Below is a small trained network, with its code and all its weights. Each question gives an input and a class and asks what happens when units are switched off, that is, made to give their printed mean instead of their output.

import numpy as np


def w(rows, s, z=0):
    codes = np.array(rows[::2]) - 128.0
    scale = np.full(codes.shape[1], s)
    scale[-1] = z or s
    return codes * scale


def norm(h):
    return h / np.sqrt((h * h).mean(-1, keepdims=True) + 1e-5)


def f(y):
    return y / 2 * (1 + np.tanh(0.7978845608 * (y + 0.044715 * y**3)))


def log_softmax(a):
    a = a - a.max(-1, keepdims=True)
    return a - np.log(np.exp(a).sum(-1, keepdims=True))


def net(x, mask):
    res = np.array(x, float).reshape(1, 6) / 4 @ E
    u = 0
    for l in range(2):
        y = f(norm(res) @ A[l][:, :-1].T + A[l][:, -1])
        res = res + np.where(mask[u : u + 7], y, B[l][:, -1]) @ B[l][:, :-1]
        u += 7
    return log_softmax(norm(res)[-1] @ U[:, :-1].T + U[:, -1])


A, B = {}, {}
E = w([
[154,3,27,65],'x0',
[93,152,227,15],'x1',
[175,183,215,25],'x2',
[78,235,93,176],'x3',
[111,158,67,137],'x4',
[109,153,13,137],'x5',
],0.0047)
A[0] = w([
[121,124,26,138,40],'0.n0',
[158,92,149,100,4],'0.n1',
[92,198,129,71,185],'0.n2',
[108,202,117,130,49],'0.n3',
[173,124,155,251,53],'0.n4',
[185,136,95,131,82],'0.n5',
[165,94,133,88,142],'0.n6',
],0.015,0.0037)
B[0] = w([
[192,133,39,174,237],'0.n0',
[141,101,137,51,151],'0.n1',
[155,129,141,225,253],'0.n2',
[152,114,190,103,195],'0.n3',
[20,185,125,2,212],'0.n4',
[119,111,109,163,144],'0.n5',
[106,72,173,154,200],'0.n6',
],0.012,0.0054)
A[1] = w([
[134,125,140,75,119],'1.n0',
[172,74,157,200,23],'1.n1',
[107,157,117,69,19],'1.n2',
[205,106,159,105,79],'1.n3',
[152,7,193,47,5],'1.n4',
[148,140,46,130,89],'1.n5',
[115,120,214,101,117],'1.n6',
],0.013,0.0016)
B[1] = w([
[66,84,104,195,142],'1.n0',
[117,130,131,61,208],'1.n1',
[76,175,102,110,142],'1.n2',
[2,163,80,167,164],'1.n3',
[103,14,171,56,254],'1.n4',
[201,116,15,139,190],'1.n5',
[176,109,65,167,216],'1.n6',
],0.0094,0.0068)
U = w([
[16,190,106,76,21],'0',
[96,16,163,99,251],'1',
[180,111,7,163,153],'2',
[159,164,208,196,165],'3',
],0.019,0.002)

Each question gives the input, the list of numbers given to net, and the class t.
The units are the neurons (one row each of A and B). Each row of codes is followed by its name. A weight is (code - 128) times the scale printed after its matrix; where a second scale follows, it is the last column's (A, B and U).
mask holds one flag per neuron, layer by layer. A switched-off neuron (its flag False) gives its mean, the last column of its row in B, instead of its output. The means were averaged over made-up inputs and are rounded, as every weight is.
A unit's drop is (log p(t) with every unit on - log p(t) with that unit switched off) / (log p(t) with every unit on - log p(t) with every unit switched off).
most important unit: the unit with the biggest drop
k most important neurons: the k neurons with the biggest drops, biggest first
top k neurons in layer l: the k neurons of layer l with the biggest drops, biggest first
drop of u: that unit's drop, to one decimal
input [-5,-5,5,5,1,1], class 3: most important unit	0.n2
input [6,6,7,8,6,-8], class 3: 2 most important neurons	(0.n2 1.n4)
input [-3,-4,-8,2,-6,4], class 0: 4 most important neurons	(0.n4 0.n2 1.n6 1.n2)
input [4,-2,7,4,-1,1], class 3: 4 most important neurons	(0.n2 1.n4 0.n0 1.n5)
input [-2,-1,5,3,-6,-8], class 3: 2 most important neurons	(0.n3 1.n4)
input [-7,-6,4,5,2,1], class 0: top 2 neurons in layer 0	(0.n4 0.n6)
input [-4,-5,4,-6,-1,4], class 0: drop of 0.n4	0.8
input [-7,-8,-4,1,5,-5], class 0: drop of 0.n4	0.4
input [-2,1,-1,0,-1,-5], class 0: drop of 1.n4	0.4
input [-3,5,-8,1,0,-7], class 0: drop of 0.n4	0.1
